Each row has a hidden value; after the row comes its grade, the name of the range that the value falls in. Each part has its own.
[  28 -148  -29   48  -17   55  -62   15  142   -2 -130   -6  -91   -4
  201   85  167   51 -434 -451 -124   48 -149   11  -46  217  -26 -342
 -133  132 -136 -108   28  114   31 -125  132   -5  228 -105  -13   35
  -13  -20 -161   74 -224    2  247 -158   40  171   77]  <24>
[ -86   50   57 -121   49  164  100   27   38  168   -7  -15  -78 -282
  -33   76  197 -262    4   20 -150 -214   18  -96   30   55 -147  -52
  383  205   52  205  177  -41 -129  217  -38 -114  155 -250 -266  131
 -352  -52 -362 -179   78 -237  -56  102  140   57  169]  <36>
[ 229   96  174 -257   89  130  156  310   -3 -210 -115 -264 -107  405
  -97  226 -174 -113    1  135   98 -148  -82  105  138 -109   53  -98
  -97  112 -164  -79  -47   28  -14 -355   70 -100 -140 -249  158 -223
   71 -100 -216 -146  -49   47  262 -180 -109   98   65]  <13>
[ -35   68  123    0  219  143  101  -83  143   35 -105 -113  188 -292
  -34   -2  143 -221 -247  -77   55  -24 -113   37   57   83 -111  132
   76   37 -130  144   70 -296  -53  151  -35 -204  211 -101   58   84
  -62   64  -96   56  -64 -290  -39   29  319   64   75]  <41>
[-263  168   61  101 -146 -104  121  -41  -14   40   58  -62   73 -173
   20  -82   83 -107  -66  -81  148  119    5  227    9 -124  183   36
 -100  123  149   23 -110  160 -174  120 -212  -10  126 -240  162  116
  349   -6   17  -69   90 -457 -109  -27   39  -77    7]  <34>
[  83   61   41  128  344  266  -39   15  -40  113 -130   21  -50 -119
  126   -7  205   68  -33 -271 -152 -265 -224  208  -96  -34   63  167
 -119  179   19  144  -12  -54  -38  152   20  -71   74  -29  -36  171
   22   57   10   -2 -140  -31  -13    2  344 -207  435]  <21>
[-145  -25  327    2  242  162   83  -23 -150   29   33  -88  154 -215
 -193   77  -52  -63   91  -39    3  -13  280  -19  170   44  104  309
 -286   50   35  104 -183 -121 -214  -82  165  -41 -127   34  369 -103
   62 -201   90  199  183 -104  -57  104  -88  -19   79]  <30>
[-124   43   51  119   33  147  119   56 -214   -3  -57 -264  -58   80
   21   28 -153   37   11  -73  -21 -229  -96  173  218 -200  -75  116
  -46  433    2  -32 -175   37 -162  -78 -287   15  176 -101  -47   27
   49   51  -42 -122  109 -286   55 -119   51 -124   99]  <13>
[-133 -121  318 -118  262  194   63   14 -168  -38  104  108  151 -110
 -192  -66  -35  -77  141    5   30 -148  286   -3  126   29  125  333
 -414  198  -91  133 -239  -64 -201  -36   36    4 -244   68  222   -6
   71 -125  146  260   28 -164  -73   90   27   21  -10]  <41>
[  69  -10 -191  -21 -304 -122   41   67 -136   18  102 -306  154   46
  291  109  -21    7   15 -114  115  155   62   -6 -122   22  133   95
  -65  123  -17 -124   74  -59  106  220 -409 -126   65  -15  -14 -217
  153  140  158 -172   28  -69   45   26   32 -104    4]  <36>
[ -69  -20  -36  141 -144  160   57   70  -46    8 -127 -337 -225  -17
  147  215  -60   94 -126 -149  -67 -222   28   12  160   64 -123  -24
   42  339 -134 -159 -244   29  -95 -102 -106   81  120  120  -22 -221
 -264   91 -231    6  180 -297    8 -104  -52  -60   59]  <17>
[  27  -42 -207 -148 -224  -32 -156 -185  232  243   86  130  101  -47
  -31   74  136   17 -134  350  304  -26   79 -272   18   74   66  269
  498  228  -34   13  212 -244 -175  539 -106 -164  209 -182  -83 -186
 -176 -276   35 -210  142 -224 -129  117    2 -161   74]  <41>
[-184 -231   68    2  -39  100 -124   -8  193 -127   54 -330  -11  -50
  -54 -149  -54 -108  -58   60   -2  354  246   68   28  184   -7  158
  214 -122  -72 -378  250 -216  125  235 -219   -2   82  -31   94  209
  102  -51   -6  -31   54   67  157 -115  187  209  113]  <30>
[  -7 -188 -119   88 -131  -95   80  -78  250  -44    9 -222 -117   62
  156    4   27  130 -395 -233   18  223   51  -28 -184   76  104 -380
   10 -204  181 -319    8  116  144 -105  -13   17  215 -171  181  372
  113  -78 -217   79  -35  -10  145 -194   41  -62   13]  <28>
[ 108  122  126  -13    3  195  172  245    7  -77 -126 -450 -221   81
    2  368  -90  -71   30  131   80 -292  -41   86   61  -15  -57   16
  113  153 -130 -118 -114   55   13 -265   49   42 -107  -29   82 -197
  -94   57 -341  -84   45 -167   16 -168   44  119   59]  <24>
[ 127  -50  221  -86  350  127  101   31  -24  -26  -69 -293   25  155
  -87  121  -96 -109   25  109  103 -218  145 -101  179   16  203  123
 -273  104   39  -56 -101   47 -184 -227  141 -143  -98 -262  271  -25
  121  -69  -26   46  -61   91  114 -108   36  -21  112]  <36>
[ -83  -41  -62  -48  118   84  -25 -138  -66   40  -80 -402 -171    5
  -86  145   19  106 -192  -29  -86   97   29  -38  108  187  -56 -268
   44  140 -140 -175  -70   50  -35   17   10  -62    2 -108   44 -114
 -326  -53 -123  -64   87 -230  -48   10   70 -125    0]  <41>
[  -3   59  -99  100 -197  -30   72    6  -50   31    5 -275    7   88
  127   83  -61 -102 -108  -91  100 -120  122  -26  154  -19  -94   70
  -17  260  -20  -72 -123   72  -87   43 -318  -65   99  -87   62 -102
  -65  139   -3   45   55 -223   62  -54  -80  -81  -63]  <17>
[-143  155   69   12  -16  -47  237  -25  -21  -23  -48  167  228 -201
 -134  -68   80 -139 -176 -190   54  191  -34  104   23    4   46  127
 -141    1  177  205 -158   68 -169  190  137   21  182  -96  174  -39
  329  -21   36   91  176 -474  -47   24   54 -190 -135]  <13>
[-134  164 -290  -23 -365  -14 -193 -241  207  111  106   18 -105   85
  -97  -83  203  -45  -24  146  288  288  156  233  -75   87  -60  213
  449  216 -119   40  195  142   46  390  134   85   18 -192  166   -5
   50  -82  -50 -183   16 -256   62 -138  208 -102 -189]  <28>
[  48  -79 -222 -287 -387  -26  241   28  173 -184    4   28  -22  206
   50  -32  174  195 -368   90   61   76 -154   81 -117   -6   67 -281
  -27  138 -261  -82 -124   10  181  -94   57    6  148   75   75  -37
  -76  148 -273  -70   21 -224   41  -34  205 -178 -204]  <21>
[ -12  -28   13  -13   -2   29   39  -75  180   75   52   -9   65  -57
 -113  -29  -14 -253  -53  181   48   23   90 -187   49  -10  -45  144
  431   36  203    0  241 -207  -84  359 -224 -142  244 -373  -45  256
 -106 -256 -126  -91  126 -123   31   66   18  -69  132]  <28>
[  16  165  -34   -3 -182  -83 -124  -29  -68  113  149  225   44 -284
   85  201  131  131    6 -133  159   69   56   87 -313  -67  169  132
  -24 -124  -44   99  -63  -79    1  346  -73  123 -121  263  160 -230
   93 -180  148  104   -1 -286 -229    9  -79  -43  222]  <24>
[ 117  -40   27 -150 -134    7  -16  177  140  -77  -45   51   -4  230
  -64    2  -52 -106 -177  146   89  221 -132   71   -1   88    5   73
  178    8 -175 -135  119 -143   96  276  -82   -2   -3  -39  -32 -168
  134 -181   11   -3  -94  -95  145  -43   89   84   42]  <21>
[-137  -29   46 -276   21  198  123   93    9   88  -81   11   42   -3
  -87 -160   84  -78 -208  -19  -67  104 -263  142  121 -102 -216  -45
  270  157 -140  157  244 -220  -56   80   94 -190  367 -173 -185  159
 -108  -96 -269 -293   -9 -133  185  -18  227  108   77]  <24>
[ 283  -15  -99   39   72  156  -23   38  190 -102 -134  111 -179  281
  205   45   78  103 -235 -300   10 -281 -163   35 -173  -61  111  -95
 -246  100 -118  -53 -113   70   77 -124   53   54   84  -36  166  182
  -60  -23 -187  215 -320   20  175 -244   47  -72  181]  <24>
[ -92  -51   62 -238   67   58  152   16  -41  336   -9   85   70    6
  -65  -89   49  -98 -253   70   57  -26 -274   19  152 -154 -147 -144
  289  265  -30  230  205  -73 -171   99  -14 -229  304 -338 -287  194
  -37 -268 -176 -216 -196 -217   88  -20  257  117   36]  <24>
[ 137  216  -75   -1 -214   58 -274   46  350   10   30  160 -245   12
  154   87  157  -97  -84 -265  263  -88  212  364 -226   23 -142  123
  303  -57 -166  102   71   93   70  125  190  185 -195   83  131  -79
  149   20 -181   83 -157  -99  253 -408   37  184  163]  <26>
[  11  147  193    7  173  188   17  124  210    7  -99 -250 -184 -200
   -6  226  212  -75  -66   46   36 -181  -75  220  -99  113   63  -28
  162   14  -36  -12    2  -12   -9  -47  133  -75 -162 -165   77   -4
  -18    6 -279 -119   70 -194 -112   39  172   28  280]  <30>
[ -40 -279  246  -11  102  135   26   75  -96 -105   92 -135  222  -62
  -53   29  -98 -170   74   -2   13   67  288  -45  126  276   29  354
 -253  230 -185  -81  -46 -148   30   12 -100  -12 -185   72   95 -138
  192   -1  229  201  -55   53  131   26  205  194 -114]  <28>
[ 265   70  -26  -27  -12  125 -187  114  232  -71 -110  228 -222  165
  320   66  146   38 -280 -488  102 -268 -141  243 -245    0  -19 -106
 -194   89 -302   75 -106   44   64  -93  111   87  -73   96   56  -23
   15   69 -184  208 -374  -98  246 -306    8  151  205]  <13>
[ 132 -166 -102   31 -213 -106   80   23    1  -21  162 -475  172  198
  168  165 -143    6  -49  161  266  108  113  -98  -81   44  117  110
    8  108  -28 -295  107 -110  217   11 -452 -160  -26 -145  122    2
  181   11  157  -57  -87   84   68   -7  110    0 -124]  <41>
[ -35   41   55 -181  290  175   63  -83  147  276 -105  -38  -45 -329
  -58   84  352 -120 -140  159  -58 -194 -213  -85  -14   96   69 -126
  337  158   12  179  229  -82 -177  244  148 -260  200 -377 -235  139
 -255 -107 -306 -302  -52 -224 -187  127  411  -32  294]  <21>
[ 106   46 -161   58  -27  136 -144  -77  120  190  -13   31 -124   85
  194 -120  136  103 -108 -218   45 -189  101  265  -37  -49 -106  230
  133  169  -63  125  -42  -55   -1  241  -38  -20  -42  125   12   51
  -39  107   15   92  -58  -44  128 -107  252 -273  267]  <30>
[  33  -31  -62   67  -77  114   65   66 -235  129  -80 -352  -49  159
  233  105 -162  -13    1 -312  -75 -130  129   57  259   44 -152   82
  -87  476  -94   43 -166   16 -111  -68 -186  -91   33  -18  -91 -321
 -114   91   -8  -41   89 -124  238  -70   -3 -157   -8]  <26>
[ -41   73  -91 -168 -290 -126  268  141  -49 -185   82 -197   49  148
   32   21    5   26 -124   -8   83  188 -121  259 -116 -143   84 -268
  -29   77   10  -85  -16  161  148 -106 -214  -13   74 -187   26   42
  316  119 -117 -259   52 -226  100 -107  115  -84 -138]  <21>
[  18 -292   40  -92   76  106  -96   22  205   44  -12 -205  110  -57
  136  -71   30 -125 -145   67  102    9   91 -265   -6  215   56  266
  133   10   16 -213  239 -333  -68  316 -157 -252  223 -155 -108  122
  -49   18   -5 -102   61   43   62  101   97   83  157]  <34>
[-132 -109  -35  -48 -274 -114  101   -5  -64   92  124    1   51  -73
  -47   56  -93  184  -94   -8   -8  185  314 -131   71  -37  127    2
   33  -80  225 -124 -162  -30 -140  160  -92   47   63  127  164 -170
   37 -279   60   72  389 -151  -62   73 -284 -264   86]  <30>
[ 143  251  -96  -61 -394  -64 -336    4  296  115   95  363  -77  -38
   88  245  160  -54 -144  -59  450    3   60  261 -207   39 -123  210
  438  106 -310  192  123  -38   13  288  166  160 -147   94   66 -422
  177 -199  -10   -9 -161 -251  139 -289  -59  247   56]  <28>
[-278 -209  205   11  155  199  115   51 -257  -23  134  153  150 -117
 -260 -146   41  -47   99  -76 -170  -28  224  -10  118  147  -41  289
 -311  306  100   93 -183  133 -122   83    9   72 -135    8   46  184
   58  -75  187  223  153 -160  -78  255   33 -100 -162]  <41>
[-223 -225  -14   -1  151  244  -77   74  -85  -97  -87 -143 -206   54
 -100 -156 -109  183 -125 -196 -204   58   43   29  109   39 -123  -27
  -33   24   -2 -323  -69   25  -82  130  -78  128  193  129  -88  213
 -121  -52  -56   20  127 -124   73 -166   -3  -38  159]  <28>
[ 175 -124  115 -280  -21   57  -21  175   48   23   11  113   -2  444
   46   49  -61   50 -342  -27  243   14 -370   66  -88  -93  -66 -162
  -70  188 -277   52  122 -127   75 -246  124 -174   34 -254   20   87
   35 -319 -130  -56 -345   25  287  -22 -124  258  -86]  <13>
[-124  162 -142 -191  -44  -37   44 -124   98  234  -66  140   54 -137
  -34  -64  263 -119 -209  -91  132  223 -177   75  -39   28   84 -149
  208  123    7  212  211  154 -172  310  204 -113  297 -373  -88    1
  135 -167 -151 -277 -141 -389    4 -128  261   -3  -50]  <36>
[  17   25   14   31 -183  127  113   98   30   44  -27 -365  -52  -89
  229  129  -33 -209  107   18   80 -188  161   13   57   36   -2  252
  119  247 -159  -44  -17 -117   -7   78 -252  -18   25   61  -24 -161
  -92  182 -204  -27   -1 -213   17 -119  214  122   48]  <21>
[  76 -217 -129  120  -97  -25   49 -125  247  -86  -66  -87 -134  158
  107    2  -45  211 -439 -193  -57   30   34  -70  -16   47   10 -243
   59  -11  132 -261 -132   -9   44  -74   10   65  286  -60  132  209
  -12  -72 -183  135  112  -19  211 -185  -11 -260  104]  <17>
[-112   69  136  -53  -89   67   91  151    7 -118    6 -296 -191  -89
    6  161  -22 -216  101  -23  -81 -114  207   85   85   77  -13 -126
  141  211   40  -71  -74  113 -107  -52 -177    9  -96 -247  -77 -108
  -81   54 -295 -196  288 -285   47  -15 -103   29   82]  <17>
[  -6  137   48  -75  317  169  140 -101  106  211  -72 -335  -25 -379
  -99  253  313   -3 -145  241   59 -276 -135  -29  -44   53   41 -101
  220   16  -45   70   50  -80  -64   62   64 -244   13 -169   19   89
 -293   42 -238 -144  -20 -267 -370  127  423  -91  226]  <30>
[  35 -124  -41    8   66  185  130   37 -265  290  -35 -273  -26  314
   64  -35 -168   31   55 -122  -45  -74  102   38  251   -4 -170  235
   12  442  103  143  -59   49 -103  -45   96 -150   12 -159  -57  -32
  -45  -84    9  -67   74   55  264   29  132 -301  -81]  <28>
[-106   69    7 -135 -209  -74   80  107 -108 -122  107 -219   32   43
   77   54  -48  -62    4  -92   87  104   56  155  -28  -58   71 -139
  -81  189  -59  -58  -46   36  -12   -1 -376  -82  -46 -195   -7 -112
  107   29  -32 -213  135 -318   33   25 -128  -15  -55]  <41>
[  41  -55    6 -249 -268  -31   -3  -69  317 -253    4  170   45  263
 -139  -52  142  -30 -292  222   66  206  -14  128  128  147  160 -129
   24  321 -365  -45  -26 -130   50  -19   29  -71  -13 -230  218 -252
   19 -158  -83  -61   55 -106  207   64   49  -96  -76]  <30>
[ 138  168  130 -143  120  103   53   82   47  -93  -72  184   21  151
  -39  -31   80 -111  -84  -80   33 -142  -78  167   75 -159  152   14
 -312   97 -201  156 -133  -48  -98  -71    1 -102  -62 -101  271  -62
   31  -96  -29  141 -198  -75  106  -70   10  -38  213]  <34>
[ 347   -2  -78  -75   31  123    6   91  186 -144 -122   96  -92  390
  182   97   79   74 -287 -233  112 -221 -242   53 -165  -53  106 -138
 -305  123 -256  -25  -60   57  137 -254  122  -17   43  -83  220   77
    6  -29 -166  172 -435   89  252 -250   43   50   55]  <21>
[-147  -96  -56 -113   81   15  224  -67  -85  348    9 -212   62 -256
   40   42  271  136 -297   84   -1   22 -269   -7  -51   23   73 -289
   53  112  -28   14   73   76  -11   74  -15 -207  196 -116 -165  200
  -57    0  -99 -152 -211 -230 -255   92  530  -22   27]  <21>
[ 244  199   50 -111 -121   90  -72  284  105  -63  -76  316   41  214
   68  129   25 -155 -171 -310  103   56 -208  199  -76  -74  -94   21
  -49   15 -293  172  116 -120   94   16   27  -38  -18  -13  133 -230
   85 -284  -32  127 -334    7  304 -157 -189  265  122]  <41>
[ -21 -121 -196  199  -95  133  106  -48    2    5 -172 -219 -230  120
  143   58  -58  223 -330 -430 -199   79  -47   27   34   88 -140 -252
  -53  121  -31 -193 -195  128   89 -125   86  156  268  127   87   77
 -189  -31 -241  186  -13 -148  173 -248   81 -171  -44]  <28>
[  60   29 -136 -212   -8   67   27  -19 -132   12   30 -232   61  302
 -154  104   10   59   39  198  153   67   45  -56   99   19   63   97
  -42  245  -63  -25   66   86  -43    1  114 -186  -25 -280  186 -166
  -48  -86   66 -251   72   43   79   58  -24 -214 -137]  <17>
[  13  -33 -249 -207 -299  100   47  -32  144  -23   63 -119  -76  317
  -37  -24  206  151 -168  297  208  -89   -6   56    5   20  -22   42
   92  335 -261  -69  -19   70   92  -39   71 -108   -3  -84  155   23
 -230  114 -154 -137   17  -76   -1   75  140 -196 -215]  <26>
[ -68  -84   59 -259  233  177   54  -35  186  314  -68   95   52  -68
  -81 -164  129  -68 -155  244  130 -137 -169  -91  122  -91   57  123
  374  176   92  156  237 -250 -298  302   68 -327  329 -401 -236  239
  -67 -291 -189 -320   17 -193  -40   62  284 -102  254]  <26>
[-148  -76   -1 -173   51   99  -21 -126 -102   25   97   45  -53 -213
 -211  102  129  -59   44   96 -167   73   75  -77   -6  185  -31 -171
  217  295 -147   53   94    6  -16  258  -88   31  -36 -172 -200  -40
 -300 -203 -101 -149   49 -280 -112   97  207    0  -10]  <17>
[ -28   64 -330   79 -380   35   87  102  -38  127   85 -196   58 -127
   43  214  258  290 -146   76  122   19   13   78 -150   65 -110  180
  141  -13  -58 -142  -31  111  205  209  -32   36    7  393  119 -159
  -41  216  122   13   89  -65 -244   78  191 -195  -63]  <41>
[-148   57  -75  139 -125  -71  177  -37 -153   24  130 -356  223 -189
   56   54   36   88  -86  -81  125  148   34  150  -90  -85   39   92
 -128  -23   82 -100  -58    5  108   72 -351  -65   75   64  203  112
  239  159  186   12   52 -215 -161   33  179 -127  -55]  <30>
[-194  -92   81 -321  -35  136   51  124  -15 -325   16  212   -1   85
 -285 -280   15  -58  -34   63 -162  168   58  245  143   36  -49   16
  -26  188 -214  -36  -77  -40  -40  202  -80  109  -10   37 -112  -48
   90   45  -15  -95  193 -264  137  -38  166  -63  -13]  <34>
[  54   94 -235  -75 -227  -32   15    6 -235  117   93 -175   66  106
  156   73   15  126    8 -105  141   27   -8  174  -91  -69  -84  152
   31  251  -91   96  -23   26   66  209 -175  -42  -29   94  -64 -231
   68  177  143 -166   36 -197   29   -7  138 -231  -69]  <21>
[  83 -237   37   60  148   80    5 -185  283  153  -90  115 -101   37
   -9  -87   10   47 -293   29 -133 -160   50 -140  145   43   24   16
  344  161  271   -5    9 -170 -190  179  108  -54  305 -264  -85  232
  -60 -253 -184   14  195   22  192  -28  147 -348  363]  <24>
[-272 -132  231 -141  130  174  -89  -26  -58 -208  130  180   68 -266
 -184 -136   79  -25   76  -89  -48   31  259  132  -21  124   78  192
 -260  135 -200   13 -149  -91  -97  138  -53  134 -173  158   89   23
   62  -17   93  132  113 -297  -85   31   75  100   32]  <41>
[ 232  -64  206 -144  124   63  -28  133  264 -109   29 -355  -66  166
  145  212   -7 -148  -53  130  342 -262  138   23 -105   91  172   40
  -74   38 -115 -141   23  -51   22 -290   22 -187 -266 -297  188   13
  159   63 -172  -62 -131   82  152 -122   37  204   83]  <28>
[-250  -51  172  -53   57  173  129  180 -152 -182   13    3   -1 -114
 -249   -7    7  -91   46    4 -157  -39   86   31  136  100  -52   79
 -130  213   12  -65 -170  114 -131   72  -96   90  -39  -24  -37   -4
  -18   -7  -19   18  251 -319  -95  121  -66  -18  -55]  <28>
[ -12  178  102  -33   82   86   25   43  -17   38  -26   82   99 -290
   40  104  250    0  -10 -130    6  -11  -35  180  -78   13  240   95
 -242   18 -125  146 -106  -89  -75  130   27  -96  -86   70  205 -215
   89  -32   78   28  -24 -189 -164   81  156  -95  281]  <28>
[-208 -242  103  177  -11   15 -103 -145  100  -56   74 -296  185 -230
  -53  -61   -9 -116 -200  -40  -10  373  216   14  108  281  -77  185
   89  -13  -94 -280  160 -235  101  212 -232  -30  141   15  152  105
  150   -6  193  130   12   30  117  -25  233  198   21]  <41>
[ 206   85  165 -206  172  147 -174   98  227   41  -41  135 -193   76
  168   22  152  -41  -51  -72  241 -418   84  179 -121  -56  182  137
 -167   31 -210  122 -126  -23 -167  -30  192  -44 -279   24  133  -74
   51   41 -145  105 -213  -84   63 -181   46   92  351]  <21>
[  76  254 -166  -43 -263   57 -344  -35  114   27   82  354   14 -181
   12  226  242  -83   82 -149  189  151   30  208 -255  138  -55  257
  338  172 -321  206  258  -71   98  475   69  147  -84   60    8 -407
   57 -199   92 -125 -143 -187   65 -165   72  167   93]  <28>
[  44  123  -19   29 -119  140  189  191   42   -7  -91 -260 -118 -154
  -16  373  116  148  -98  161   80 -148 -101   41  -85   42   44   35
   77  -34 -119 -150 -178   10   75  -38  105   70  -52  255  160 -254
 -115   44 -193   18  106 -246 -269  -16  133  -61   81]  <17>
